Rows and whether each has a hidden trait (one of two labels; each part has its own):
[ 18  25  26  35   0  28   3  -1   1  -1  12  13  -1  -1   0  -1  21  40
  18  12   1   0   1   1  44  76   9  10  73  39   1   3  16  42  -6   0
  38  22   5  19   1   2   4  22  23  41  19  20  16  39  17  22   4  -5
  -1  52  -2   3  17  34  37   1  19  23  14 -21  23   0  -2  32  37  25
  47  -7  16  17 -27  30   1  -3  -2  27  27  -1  15  81  33  29  41]  W
[  0   6   2  36  -2  -5  55  21   3  19  -2   1  19  10  14  20   0   3
  22  -1  -3  21  23  19  40  50  -1   2  10  -4  -2   0   3   4  58  21
   5  -2  27  13  16   0  -2  30   6  -6  16  -1   4  18   1   0  65  35
  -2   1   6  64   0  -5  27  -3   6  -4  -1 -10   0  29  26   8   0   6
   1  52  15  19   3  -3  60  49  -3  16  -4  15   8   9   3  -1  -5]  W
[  0  29  36  31   8  33  -2  -3   5  21  11  -1   1  11   1   0   0  -2
  21  14   1  -1  26   0  35   6   1   2   4  37   0   0  13  28  43   2
  36  25   0  19  -1  -2   4  27  25  38  17  -1  22  52   1   1  53   0
   0  -1   1  -1  17  -2  36   1   0  22   0   3   7  24  20   1   0  24
   1   1  16  22   9  -1  67  33   8  21  23   1  13  80  -1   2 -10]  W
[ 16 -11  -5  -2  18   5  30  10   7  -5  12  13  -6   5  19  -6   4  34
  -3  13  -5  21  -9   2  -5  -9  13   6  71   9   4   1  16  -5 -22  -4
  25  -8  37  10   7  -5  31 -12 -13   2   2  19  -5  12  22  26 -15 -13
  17  63  11 -13  -4  42  -3  17   7   5  17  76  25   2  -9  15  34  17
  54  35   3   1  53  38  -4  -3  27   6  16   5  14  -6  33  26  66]  W
[  14  -14   64   35    1   44  -27   13  -15   -9    9    1  -13   12
    9  -13    9   30   17   13  -13    3   -7    9  -12 -127    3   -8
   -4   50    7    4   18   21  -30   -6   17  -13    7   12   23    6
   38   -6  -21    2   -2    1   10  -23   13    2  -18  -28    6   83
  -18  -40   -8   14   27   11  -24   34    2   92   -1   32  -19    3
   30   12   52  -14   22    2    2   46   57   42    2   12   25    3
   32   66   26   26   75]  W
[ -1  23  31  35  -3  27  -3   4  -4  -1  14   1  12  12   1  -6   2   7
  20   0  31  22  21   1  36 -43   2  -1   3  42   2   2   0  23  30  -2
 -10  17  31  21   8  -3  -2  18  19  35  16  19  18 -11   0   1  38  22
   3  69  -4  -7  16   4  38   3  -9   2  -2   8  -3  25  15  -5  35  -4
  -2  -4  13  19  -7  29  -7  -2   0  26  29   0  18  78  28  -1   9]  W
[ 16 -11  -6  35   2  31 -15  41  -7  18   5  12  -6  15  17  -7  26  36
  18  13  -7   1  -7  28  32 -81   2   7 -10  43  12  12  15  26 -20 -11
  28  -7   4   7   9   2  29  -5 -10  41  -1   0  19  12  18  25 -20 -17
  16  65  12 -14   1  43  -2   5   7  29  16  18  -1   2  -6  18 -12  19
  42  35   3   0  50   9  66  45   0   5  41   2   6  77   1  28  60]  X
[ -1  19  -8  -6  18   7  34  10  18  16  16  14   9   5  16  10  29  -5
  -3  15  -3  23  21  28  27 -59  11   6  77   6  14  10   1  -3  24  21
  -9  14   0  22  33  48  13  17  17   8  18  22  -5 -27  -1  24  49  15
  17   4  12  53  -8  44  -1  16   7   7  16  24  22  22 -10 -13  29  -5
  59  33   4  19  44  12  -4  -4  26  31  40  17   7   4  -1  -2  15]  X
[ -2  18  30  38  -1  38 -16   6  18  16  18  14  10  17   6   9  26  -7
  18   1  -5  22  17   8  20 -87   2  -4  -6  49   3   1  14  21  26  18
 -21  15  18  14  10  -1  10  18   9  41  14  22  14   7  -2   2  25   9
   1   9  -9 -32  13  12  33  18   2   4  -2  21  21  13 -14 -16 -15  -7
  -2  -6  20  19  -2   8   2  -4   3  32  43  21  21  82  -2  -2  35]  X
[ -2  21  27   5   1  13  37   9  17  14  18  14   7   7   6   9  28 -13
  -1   2  -6  21  17   2  26 -80  12  -3  67  -3   2   0   2  -8 -21  18
 -11  14  42  24  34  48  10  17  12   2  17  20  -6 -26  -2  25  27  14
  18   6  -8  42  11  38   2  16   6  47   4  12  24  28  10 -16  34  -5
   0  36  20  17  11  37   1  -3  26  32  38  20  21  -7  31  -3   8]  X
[  -3  -16   -5    1   21   15   20   53  -17   13   15   11  -13   20
   23    3    7  -18  -16   14  -12    0   10   30   21 -127   13   -8
   68   13   10   10    3  -10    8   15  -25  -14   -1   11   49    0
   40  -15  -23    4   -1    0  -11  -17   -3   27   -8    1   20   24
    3   20   -4   17   -3   11  -25   15   18   99   -2   29   -1  -31
  -10  -11   48   29    5   -1   65   19   63   46    2   14   23   26
   12  -19    2   24   72]  X
[ 16  -3 -22  34   1   2  46  31   0   0  -2  -1   9   0  14   0  -3  -3
  19   0  -1  24  -2   0  35  -3  11  -1   2   1   0  -6  -1   0  39   0
  41   2  31  -1   1   1  25  21  -1   0  -3   0   0  36   2  -5  57  28
   1  58  -1 -13   3  -5  -2   4  -2   1  -2  59   1  25  18  -1  43   0
   4  41  15   0  -8  25  65   1   0  -1   0  -1  13  -2  30  28   7]  W
[ -2  -5  -4   6  19   2  44  27  22  22   1  13  13  11  15  14  23  -2
  19  12  -3   1  32  20  35 -22   3  -2  -4   3   6  10   2  -1  36   0
  -3  21   0  23  30  42  27   3  -4   4  20  -1  -2  -8  -1   8  42  23
  16   5  15  49   0  13   0   1  -8   7  15   7   1  24  18  -8  -2  -1
   1  40   1  -1  55   1  74  35  -1  28  28  15  -1   8   4  -3   6]  X
[  4  60  10   4  17 -29  81 -35  46  29 -10  12  35 -17  -1  35  21  25
   7  -1  48  20  43 -17  58 127   4  12  74 -12  -8  -3  -8  13 102  32
  40  43  18   0  -6  45 -27  47  59  -8  22  16  19  90   6  12 122  68
   5 -22  27 107  25  16   6  -5  59 -18  -5 -73  23  16  50  45  52  16
   5  61  -8  18   0  -3  -7   5  17  -2  -9  -2  -5  18  38   5 -43]  W
[  4  -5   0  -7  17  33  41  27  21  19   4  16  -3  10  15  -1  25  -3
   1  13  -3   0   1  26  33  -9  -1   9  59   1  10  11  11  26 -21   0
  38  -3   2   0  28  48  36  -1  -2  -2  18   1   0  27   0  25  -2  -4
  15  -3  17  55  -1  34  -1   2  -4  23  16   7   2  23  -5  29  -6  33
  50  38   4  -2  39   2  53   1   0  34  30  15  -2  -2  -2  29  45]  X
[  0 -11  27  38   0   3  35  36  -4  -6  15   1  10  13   4  11   2 -11
  23   2  27  22  19   3  29 -70   1  -2   6   6   2   2   2  -4  22  19
 -14  17  35  21  33   4  13  16  18   3  16   0  -4 -24  -1   2  29  10
   2  63  -8  39  16   6  29   5 -12   5   0  15   0  24  11 -13  -6  -5
  -5  -2  19  18   0   7  58  49   1  29  15   3  25 110  35  -4   7]  W
[ -1  21  -2  34  18  33  -8  -1  19  17  16  12  -4  16   3  -3  23  -7
  17  11  -6  -2  20  25  32 -62   2   7  71  42  14  11  15 -15  -4  -4
 -13  17   3  26  33  46  16  -5  11  39  17   1  13  17  -2  21  35 -18
  15  -2  11  42  -1  40   2   4   8   7  15  14  21  26  -8 -12  -4  -3
  53  -1  17  19  56   9  -4  -1   1  32  32  21   1 -11   4   1  11]  X
[ 16  24  26  35   0  34  -5   7  21  19  15  12  -2  13   3  -2  40  32
  16  13  -2   1  -3   3  21  31   1  10  59  45  10  11  15  28 -10   5
  28  20   1  19   9  46   2  -5  17  30  16  22  18  21  19  23 -19  -7
  17  10  13 -11  16  43  34   4  11  28  16   4  24   0  -5  25  41  20
  50  -1  -2  17  54  30  -5   2   2  27  33  17   6  92  -3  28  58]  X
[ 0 36  0  1 20 27 20 21 27 17 14  9  3  8 11 19 21  1  1 11 -1 -1 25 20
 34 22  0 11 71 36 10 12 12  2 50  2  4 24 -5 15 25 46 16  2  5 18 20 -5
  9 49  0 24 57  5 12 -4 22 65  1 34  1 -2  4 21 14 -4 -1  0  1  5  4  2
 55 47 -3 14 56 -4 -2 44 -2 23 22 14 -2  1  0  4 -7]  X
